Here is a tiny trained network, its code and every weight. The questions are about switching its units off for an input and a target symbol, where a switched-off unit gives its printed mean instead of its output.

import numpy as np


def w(rows, s, z=0):
    codes = np.array(rows[::2]) - 128.0
    scale = np.full(codes.shape[1], s)
    scale[-1] = z or s
    return codes * scale


def f(y):
    return np.maximum(y, 0)


def softmax(a):
    e = np.exp(a - a.max(-1, keepdims=True))
    return e / e.sum(-1, keepdims=True)


def log_softmax(a):
    a = a - a.max(-1, keepdims=True)
    return a - np.log(np.exp(a).sum(-1, keepdims=True))


def net(x, mask):
    ids = ['ΔΘΞΣΨΩαβγεζλμπτφ'.index(c) for c in x.split()]
    T = len(ids)
    res = E[ids] + P[:T]
    r = res
    for j in range(2):
        rows = slice(2 * j, 2 * j + 2)
        q, k, v = (r @ M[0][rows].T for M in (Q, K, V))
        z = softmax(np.where(np.tri(T) > 0, q @ k.T / 2**0.5, -1e9)) @ v
        o = O[0][rows]
        res = res + np.where(mask[j], z, o[:, -1]) @ o[:, :-1]
    y = f(res @ A[0][:, :-1].T + A[0][:, -1])
    res = res + np.where(mask[2:26], y, B[0][:, -1]) @ B[0][:, :-1]
    return log_softmax(res[-1] @ U[:, :-1].T + U[:, -1])


Q, K, V, O, A, B = {}, {}, {}, {}, {}, {}
E = w([
[254,164,138],'Δ',
[153,159,43],'Θ',
[155,167,184],'Ξ',
[142,164,149],'Σ',
[94,139,90],'Ψ',
[92,142,139],'Ω',
[117,148,126],'α',
[143,158,104],'β',
[142,164,140],'γ',
[90,129,35],'ε',
[121,148,73],'ζ',
[118,149,75],'λ',
[105,146,156],'μ',
[120,157,194],'π',
[111,137,8],'τ',
[110,151,121],'φ',
],0.0098)
P = w([
[130,118,148],'0',
[94,173,124],'1',
[54,140,125],'2',
[169,66,158],'3',
[182,149,148],'4',
[60,125,103],'5',
[32,56,252],'6',
],0.016)
Q[0] = w([
[50,28,128],'head 1',
[198,4,150],'head 1',
[61,222,131],'head 2',
[178,51,146],'head 2',
],0.021)
K[0] = w([
[250,170,120],'head 1',
[130,242,119],'head 1',
[166,45,136],'head 2',
[115,196,130],'head 2',
],0.022)
V[0] = w([
[68,41,125],'head 1',
[158,113,5],'head 1',
[84,88,147],'head 2',
[241,166,119],'head 2',
],0.025)
O[0] = w([
[59,111,183,2],'head 1',
[103,250,149,149],'head 1',
[123,105,164,105],'head 2',
[226,133,98,152],'head 2',
],0.019,0.0043)
A[0] = w([
[174,147,122,133],'neuron 1',
[164,127,110,109],'neuron 2',
[77,55,148,25],'neuron 3',
[37,185,114,148],'neuron 4',
[101,152,153,68],'neuron 5',
[192,22,121,42],'neuron 6',
[58,158,175,91],'neuron 7',
[83,36,152,14],'neuron 8',
[131,123,127,66],'neuron 9',
[224,112,96,8],'neuron 10',
[167,117,194,69],'neuron 11',
[54,78,155,2],'neuron 12',
[125,60,157,85],'neuron 13',
[109,53,157,44],'neuron 14',
[23,42,167,168],'neuron 15',
[74,155,146,51],'neuron 16',
[98,199,180,55],'neuron 17',
[136,113,145,50],'neuron 18',
[140,190,59,136],'neuron 19',
[152,71,90,60],'neuron 20',
[186,232,138,47],'neuron 21',
[232,161,169,83],'neuron 22',
[127,1,120,132],'neuron 23',
[145,112,162,123],'neuron 24',
],0.0056,0.0093)
B[0] = w([
[89,137,145,190],'neuron 1',
[87,115,143,172],'neuron 2',
[149,192,31,155],'neuron 3',
[224,140,170,255],'neuron 4',
[104,138,54,149],'neuron 5',
[233,135,165,224],'neuron 6',
[154,182,67,197],'neuron 7',
[158,199,12,164],'neuron 8',
[133,168,118,128],'neuron 9',
[2,158,169,207],'neuron 10',
[107,125,138,128],'neuron 11',
[145,36,213,139],'neuron 12',
[111,132,70,169],'neuron 13',
[127,183,46,159],'neuron 14',
[80,213,214,252],'neuron 15',
[118,154,34,158],'neuron 16',
[81,33,39,200],'neuron 17',
[175,37,193,128],'neuron 18',
[164,89,187,247],'neuron 19',
[185,103,142,181],'neuron 20',
[169,15,176,238],'neuron 21',
[67,154,83,203],'neuron 22',
[27,63,92,253],'neuron 23',
[129,143,135,139],'neuron 24',
],0.021,0.0075)
U = w([
[112,57,171,171],'Δ',
[207,75,173,83],'Θ',
[116,19,85,20],'Ξ',
[123,50,107,175],'Σ',
[120,189,182,70],'Ψ',
[57,138,84,21],'Ω',
[83,91,121,115],'α',
[149,106,100,251],'β',
[123,63,95,155],'γ',
[145,195,55,95],'ε',
[165,140,123,253],'ζ',
[158,144,116,205],'λ',
[85,116,59,92],'μ',
[123,107,4,30],'π',
[232,124,36,111],'τ',
[85,92,127,167],'φ',
],0.0048,0.0046)

Each question gives the input, a string of symbols that net reads in full, and the target symbol t.
The units are the heads (2 rows each of Q, K, V and O) and the neurons (one row each of A and B). Each row of codes is followed by its name. A weight is (code - 128) times the scale printed after its matrix; where a second scale follows, it is the last column's (O, A, B and U).
mask holds one flag per unit, heads first, then neurons. A switched-off unit (its flag False) gives its mean, the last column of its rows in O or B, instead of its output. The means were averaged over made-up inputs and are rounded, as every weight is.
A unit's drop is (log p(t) with every unit on - log p(t) with that unit switched off) / (log p(t) with every unit on - log p(t) with every unit switched off).
The circuit of an input: a set's keep is (log p(t) with only the set's units on - log p(t) with every unit switched off) / (log p(t) with every unit on - log p(t) with every unit switched off). Starting from the 12 units with the biggest drops (on a tie, the unit counted first), units are removed one at a time, each time the one whose removal leaves the highest keep (on an exact tie, the one counted first), for as long as the keep stays at least 0.8.
units of the circuit, in order: the units of the circuit, biggest drop first
most important unit: the unit with the biggest drop
top k neurons: the k neurons with the biggest drops, biggest first
which heads matter: for each layer, one digit per head in row order, 1 if its drop is at least 0.15 and else 0, layers parted by /
input φ Ξ Θ Ω, target Ξ: units of the circuit, in order -> (head 1; neuron 23)
input Θ Ψ π Ξ, target Ψ: which heads matter -> 01
input Ψ β Ω ε Ω τ τ, target Ω: most important unit -> head 2
input ζ μ Ψ λ β, target Ψ: units of the circuit, in order -> (head 1; neuron 15; head 2; neuron 23)
input τ τ π Ω α, target π: which heads matter -> 10
input α Ω τ π Ψ Σ τ, target Ψ: units of the circuit, in order -> (head 2; neuron 15)
input ε τ τ γ τ ζ φ, target τ: which heads matter -> 11
input Σ Θ Θ β τ, target Θ: which heads matter -> 10
input λ Ω Θ Ω π β μ, target π: units of the circuit, in order -> (head 1; neuron 8; head 2; neuron 14)
input τ ζ π α ε τ ε, target ε: which heads matter -> 11
input Θ ε Θ Ω, target ε: units of the circuit, in order -> (head 2; head 1; neuron 7; neuron 16)
input π Ξ π Θ, target Ξ: which heads matter -> 10
input Θ φ τ Ψ Ψ Ξ, target Ψ: units of the circuit, in order -> (head 1; neuron 15; neuron 23)
input Ξ μ τ Θ Θ φ, target Θ: units of the circuit, in order -> (head 1; head 2; neuron 21; neuron 19)
input Ψ α Ψ ε Θ ζ, target ε: units of the circuit, in order -> (head 1; neuron 7; neuron 16)
input ε Ξ ζ Ξ, target Ξ: units of the circuit, in order -> (head 1; neuron 23)
input λ β ζ μ Θ Σ ζ, target Θ: units of the circuit, in order -> (head 1; neuron 21; neuron 19)
input Δ ζ Θ, target Δ: most important unit -> neuron 10
input ε Ψ Ψ ε Σ, target Ψ: top 3 neurons -> (neuron 15; neuron 23; neuron 21)
input π α β β τ γ Ξ, target τ: top 2 neurons -> (neuron 4; neuron 7)
input ζ ε Ψ φ, target ε: most important unit -> head 2
input ε Ψ π λ, target Ψ: which heads matter -> 01
input Ξ Ψ λ Ω Ω Θ, target Ω: top 2 neurons -> (neuron 15; neuron 23)
input Δ ζ γ, target Δ: top 3 neurons -> (neuron 10; neuron 21; neuron 19)
input Ω Σ π Θ Σ, target π: top 3 neurons -> (neuron 23; neuron 8; neuron 14)
input τ π τ α β, target τ: top 3 neurons -> (neuron 4; neuron 7; neuron 23)
input Ω Σ Ψ Ω γ Ψ, target Ω: top 3 neurons -> (neuron 15; neuron 23; neuron 21)
input α Θ τ ζ, target Θ: top 3 neurons -> (neuron 21; neuron 19; neuron 23)
